Where the symbols take the points:
j328 z j801
j328 m j352
j328 e j359
j328 i j235
j328 o j978
j186 m j308
j186 e j824
j186 i j359
j186 o j19
j638 z j178
j638 m j605
j638 e j333
j638 i j552
j638 o j560
j51 z j34
j51 m j560
j51 e j352
j51 i j657
j51 o j552
j178 m j382
j178 e j498
j178 i j51
j178 o j638
j333 z j498
j333 m j801
j333 e j688
j333 i j342
j333 o j689
j955 z j416
j955 m j552
j955 e j978
j955 o j657
j560 z j638
j560 m j416
j560 e j689
j560 i j596
j560 o j862
j242 z j543
j242 m j333
j242 e j19
j242 i j978
j242 o j352
j596 z j552
j596 m j411
j596 e j770
j90 m j543
j90 e j539
j90 i j689
j90 o j801
j801 z j90
j801 m j242
j801 e j982
j801 i j545
j801 o j328
j359 z j982
j359 m j81
j359 e j416
j359 i j439
j359 o j966
j978 z j328
j978 m j342
j978 e j966
j978 o j80
j552 z j51
j552 m j862
j552 e j342
j552 o j596
j543 m j498
j543 e j186
j543 i j328
j543 o j242
j411 z j862
j411 m j657
j411 e j235
j539 m j186
j539 e j382
j539 i j312
j539 o j982
j498 m j90
j498 e j308
j498 i j352
j498 o j333
j19 z j186
j19 m j688
j19 e j34
j19 i j966
j19 o j81
j312 z j688
j312 m j359
j312 e j560
j312 i j885
j312 o j884
j884 z j312
j884 m j966
j884 e j862
j884 o j439
j34 z j824
j34 m j638
j34 e j242
j34 i j955
j34 o j51
j770 z j342
j770 m j235
j770 e j885
j80 z j978
j80 m j770
j80 e j584
j885 z j47
j885 m j439
j885 e j596
j81 z j19
j81 m j312
j81 e j51
j81 i j584
j81 o j47
j416 z j605
j416 m j51
j416 e j328
j416 i j411
j416 o j955
j584 z j966
j584 m j885
j584 e j657
j235 z j545
j235 m j80
j235 e j439
j382 m j824
j382 e j90
j382 i j560
j382 o j605
j657 z j955
j657 m j596
j657 e j80
j342 z j352
j342 m j545
j342 e j47
j342 o j770
j545 z j689
j545 m j978
j545 e j884
j545 o j235
j352 z j242
j352 m j689
j352 e j81
j352 i j80
j352 o j342
j439 z j884
j439 m j584
j439 e j411
j982 z j539
j982 m j19
j982 e j605
j982 i j884
j982 o j359
j966 z j359
j966 m j47
j966 e j955
j966 o j584
j688 z j308
j688 m j982
j688 e j638
j688 i j47
j688 o j312
j862 z j560
j862 m j955
j862 e j545
j862 o j411
j308 m j539
j308 e j178
j308 i j81
j308 o j688
j824 m j178
j824 e j543
j824 i j416
j824 o j34
j605 z j382
j605 m j34
j605 e j801
j605 i j862
j605 o j416
j689 z j333
j689 m j328
j689 e j312
j689 i j770
j689 o j545
j47 z j81
j47 m j884
j47 e j552
j47 o j885

The rows follow the links: the fewer symbols apart two points are, the more alike their rows tend to be.

Rows of some points; one shown again gets a slightly different row:
j312	[-10,-40,-67,45,17,-12,4,96,-47,-42,-57,84,114,22,94,10,-41,-41,-7,-48,16,39,106,15,13,8,64,2,42,28,33,45,33,-7,-91,13,45,3,-17,48,-23,99,-16,-45,34,1,-53,-38,24,44,-52,-10,-23,58,12,107,28]
j605	[-12,-20,77,-58,-49,61,-71,-90,78,22,13,-38,-83,91,-12,-51,-2,-96,21,5,-15,-38,-35,-23,57,-5,-50,-1,62,-21,-24,13,-1,33,5,-54,-4,-42,-39,8,-58,-8,56,-31,58,3,110,7,-32,-67,-46,15,-20,-72,49,-32,-33]
j552	[130,-40,23,-78,-35,59,56,-19,-42,13,109,-46,-33,-25,-123,9,-83,50,-30,-12,-19,-33,-56,-72,4,73,-20,37,-83,-11,30,-35,-12,17,-25,77,-22,-50,18,42,27,-93,-10,6,-68,44,-9,-47,16,-7,28,23,12,-50,-73,-39,-6]
j178	[83,3,40,-52,-59,5,-9,18,16,7,-48,-2,29,-31,79,-15,-97,-102,-27,1,-26,-66,-9,-4,59,28,105,-66,39,-7,2,-97,47,83,-51,-76,20,22,4,50,-49,21,54,10,20,22,69,10,-11,-65,11,-25,-10,-28,38,43,-41]
j242	[27,68,45,-31,-14,-88,69,-7,10,30,25,-57,-12,-57,-36,49,66,31,-66,21,-6,-25,-64,52,-60,-8,-31,-22,-16,-45,45,-15,-36,-18,113,33,-18,71,77,-107,-56,-66,-30,44,56,-75,-35,91,-25,-3,34,-30,31,13,41,-50,-37]
j328	[-95,63,52,67,69,-5,-71,-20,72,65,-25,22,-45,-18,-24,-32,105,70,30,37,29,42,-17,21,30,-32,-93,-21,52,22,-70,4,-5,-42,67,-29,-73,59,-10,-28,32,-25,-37,7,7,-75,66,54,5,13,-36,19,-38,11,34,-68,43]
j801	[-118,78,35,42,38,-37,-73,-50,91,55,-38,-24,-53,0,15,-6,116,-19,19,49,9,14,-22,59,2,-59,-47,-28,47,-9,-60,11,-4,-18,90,-65,-40,43,-16,-68,-16,-5,12,25,42,-67,55,50,-25,-34,-11,-17,-8,3,68,-49,-6]
j382	[-12,13,76,-76,-60,49,-104,-65,45,0,-1,-32,-65,18,41,-51,-21,-87,18,3,7,-49,-58,-24,45,3,22,-33,36,-12,-18,-35,50,-2,41,-77,22,-20,-24,32,-45,-20,38,21,94,12,150,-21,-73,-42,-33,-5,1,-68,35,-9,-53]
j596	[103,-55,27,-51,-34,39,74,-31,-27,0,87,-48,-31,43,-103,10,-43,38,-14,-6,-25,-9,-38,-75,-15,57,-77,56,-47,-18,12,4,-51,41,-24,90,-38,-76,3,-9,32,-55,-9,-24,-82,23,-39,-15,31,-12,28,52,-8,-39,-39,-38,12]
j862	[101,-45,-8,7,-16,38,5,55,-19,-14,-8,3,5,3,10,17,-105,-12,18,15,1,-1,28,-44,80,68,30,-12,-1,28,-20,-100,20,118,-113,-10,-45,-58,-26,64,43,15,29,-18,-128,48,-1,-33,79,-41,41,3,-34,-22,-11,19,56]
j34	[119,-28,69,-132,-90,-3,78,-35,2,1,53,-67,-24,18,-51,23,-61,-52,-60,-15,-47,-57,-56,-29,-18,60,-14,-16,1,-70,62,-11,-22,9,23,26,28,-13,49,-10,-85,-64,16,-16,62,-7,40,5,-38,-26,29,-7,8,-56,31,-10,-65]

Each walk starts at a row. The symbols on each line, taken left to right, move it on to the next point.
Answer with the point's row; about right is enough.
[32,64,38,-15,31,-73,83,13,-27,41,34,-13,13,-81,-72,21,50,121,-50,13,-7,-2,-27,30,-39,27,-37,-12,-18,-34,25,-2,-11,-50,87,61,-60,91,76,-61,-18,-95,-56,7,28,-71,-8,91,7,50,24,3,17,38,31,-47,8]
e e z o [129,-28,67,-131,-35,20,62,-11,-20,11,81,-28,-14,5,-96,-15,-82,40,-65,-46,-42,-57,-39,-62,4,90,-49,16,-16,-35,70,-19,11,2,-1,78,-33,-6,55,36,-50,-82,-20,-20,5,-6,46,-5,1,6,-12,24,-3,-25,21,-18,-32]
o m o z m e m o [23,11,-20,44,38,-55,101,7,-28,14,29,-29,-26,-32,-84,44,57,94,-26,28,-27,43,-27,6,-53,6,-83,24,-54,-17,-8,18,-64,9,51,98,-72,8,21,-66,70,-57,-28,1,-92,-36,-101,20,50,9,62,4,7,4,-21,-69,48]
[81,-63,-24,26,4,38,38,37,-22,-21,23,-3,-16,72,-34,36,-61,-35,6,18,-22,19,30,-44,63,51,-44,6,2,0,-14,-58,-23,124,-119,19,-37,-77,-11,27,34,27,34,-40,-145,48,-40,-19,91,-38,33,28,-44,-24,-16,-18,59]
e e z o [-1,-64,-113,77,38,15,43,47,-50,-54,-11,35,44,53,28,33,-7,-8,22,-8,6,59,84,-17,-6,1,14,23,-20,27,-1,48,-38,40,-77,59,33,-69,-43,11,54,94,1,-43,-99,36,-131,-55,49,32,-1,16,-22,24,-45,46,58]
e z e o [-9,5,-51,115,64,-46,34,77,-19,13,-19,8,14,-13,3,61,27,36,7,68,-7,48,34,1,24,-3,-37,-17,12,20,-44,-41,-32,104,-47,14,-54,21,8,-36,75,38,2,-21,-144,-23,-102,36,102,-17,65,-1,-48,48,0,-26,81]
[2,-14,-20,-69,-35,-17,87,-9,-33,-27,24,-9,63,-1,15,19,0,-18,-32,-65,-20,-23,-2,29,-96,-16,36,25,-29,-66,90,96,-21,-86,34,65,83,16,38,1,-83,-3,-25,-27,121,-22,-49,-4,-77,50,-19,-13,56,20,-15,49,-53]
i m o m m m [15,-66,-58,18,24,22,104,-2,-53,-32,57,29,22,29,-68,25,14,58,-18,-40,-25,30,11,-11,-74,5,-50,71,-71,-17,43,88,-58,-37,-8,122,42,-39,-6,0,35,0,-34,-31,-31,26,-121,-55,0,64,27,14,43,-1,-82,8,14]
z m o z m z e [3,-36,85,-57,-2,94,-92,-65,65,21,15,-12,-78,74,-50,-78,-13,-34,34,-12,-8,-8,-17,-83,85,29,-73,5,70,28,-34,-5,25,-3,-15,-29,-35,-45,-34,49,-10,-19,16,-24,27,14,133,-16,-8,-37,-56,50,-56,-59,27,-36,9]
[118,-55,31,-36,-22,21,-10,69,2,-12,-23,10,40,35,26,-9,-121,-45,-29,-16,-31,-6,54,-25,93,80,29,-40,65,13,17,-71,33,93,-102,-21,-29,-12,4,47,-29,37,30,-55,-49,18,51,10,56,-19,-7,21,-63,-15,50,23,38]
z o m m e m [3,45,-9,92,53,-72,2,116,16,3,-62,26,50,-61,66,44,15,24,-28,28,-19,26,59,42,50,16,23,-62,66,25,0,-69,23,60,-36,-43,-74,87,37,-18,27,31,-21,-7,-48,-60,-10,78,74,-8,23,-5,-53,67,81,24,70]
o m e z [-123,-24,-16,30,37,74,-88,-36,31,-24,-25,67,9,65,8,-58,55,2,38,-47,59,53,58,-18,-21,-42,-30,33,35,43,-12,127,6,-114,25,6,30,4,-67,50,-15,50,-20,-28,83,10,49,-67,-46,50,-104,43,1,6,-18,39,2]
[-11,-50,-94,59,16,22,14,71,-62,-43,-41,74,69,-13,55,24,-60,-5,38,-25,13,41,92,11,-5,-6,89,28,-30,44,18,22,17,0,-87,-8,49,-34,-34,55,57,85,-2,9,-59,53,-89,-58,26,43,-4,-5,11,49,-61,86,57]
z m z i e e [-18,48,-55,105,53,-55,26,78,-27,6,-47,27,24,-71,28,44,11,40,2,79,2,41,21,53,38,0,39,-33,4,38,-33,-83,24,81,-47,-19,-73,44,19,-23,71,27,11,21,-123,-6,-62,22,69,-8,53,-21,-22,38,15,-5,72]
e e o m m e z [42,59,-2,20,28,-49,80,23,-50,33,47,-19,-13,-102,-92,16,32,124,-30,32,-5,-2,-51,20,-42,10,-22,4,-73,-3,4,-23,-32,-25,62,50,-69,51,48,-45,63,-77,-50,59,-50,-28,-44,22,38,34,63,-1,21,17,-38,-59,15]
[-100,88,55,14,-13,-31,-82,-38,56,53,-35,-20,-30,-70,19,-15,85,-24,36,45,42,-4,-50,59,14,-57,20,-50,23,-8,-48,-29,40,-47,91,-96,-6,65,-2,-42,-22,-30,7,49,60,-33,70,49,-72,-34,-18,-31,16,4,39,-29,-37]
m e m i o [-2,-33,-62,-20,2,18,66,6,-80,-32,43,43,46,-21,-46,15,-2,90,-13,-50,6,14,-3,-21,-74,-8,31,75,-83,-7,54,74,-18,-102,-5,93,30,-5,10,24,21,-8,-46,7,8,40,-92,-66,-33,75,18,6,58,8,-94,38,-12]
e z e e z o [14,-38,-30,-58,-6,-2,73,13,-62,-25,44,38,77,-4,-46,-11,-12,76,-39,-86,7,-2,42,-2,-84,6,4,61,-34,-12,95,113,-7,-117,22,95,51,28,29,19,-52,-7,-55,-20,106,-20,-37,-25,-42,91,-36,1,52,27,-37,43,-13]
[-43,13,-34,0,-29,-20,-19,34,-28,-26,-67,44,88,-12,131,8,-50,-85,-2,-13,9,-16,43,52,-2,-31,138,-21,10,18,35,-18,57,-9,-33,-80,88,25,9,23,-72,64,31,16,70,9,-19,-1,-53,7,-30,-43,36,43,37,95,-52]
o z o e e [0,56,-18,61,13,-110,16,57,30,24,-65,-22,34,-48,103,49,20,-39,-15,68,-21,-4,21,78,8,-1,43,-87,58,-25,-24,-64,-7,79,-13,-75,-17,74,53,-46,-14,38,17,-2,-19,-58,-28,98,40,-31,41,-48,-18,54,87,13,12]
z o m m e m [-35,-32,-64,34,-18,-44,19,55,-18,-43,-48,28,103,43,127,21,-27,-83,-2,-42,-11,14,77,40,-10,-23,84,-21,40,-7,37,32,6,10,-45,-35,104,-7,-13,2,-89,107,34,-31,43,14,-77,-9,-15,19,-19,-15,-1,35,33,106,-33]
[-94,5,-8,-36,-14,27,-88,-56,37,-13,-41,42,1,1,76,-58,33,-56,24,-19,40,-15,1,16,-26,-60,62,5,12,19,-15,56,51,-114,47,-56,80,2,-34,18,-41,14,20,25,133,5,51,-28,-100,10,-71,-8,42,8,-13,41,-47]
m m e e m e m [0,5,2,-93,-44,-19,16,-3,-46,-28,7,5,65,-62,23,-6,-45,0,-40,-61,14,-48,-24,38,-75,-36,79,15,-31,-28,73,49,8,-114,53,9,75,29,33,4,-68,-34,-1,38,120,-9,-27,0,-87,26,-22,-54,79,23,-19,46,-85]
i e z e m z [19,87,43,-34,-12,-80,23,4,-12,27,6,-30,16,-123,-2,32,14,26,-42,13,-8,-60,-64,65,-42,-20,51,-38,-22,-28,30,-36,11,-35,111,-16,-4,85,71,-60,-41,-85,-22,49,69,-57,13,90,-45,3,39,-54,51,34,28,-24,-56]
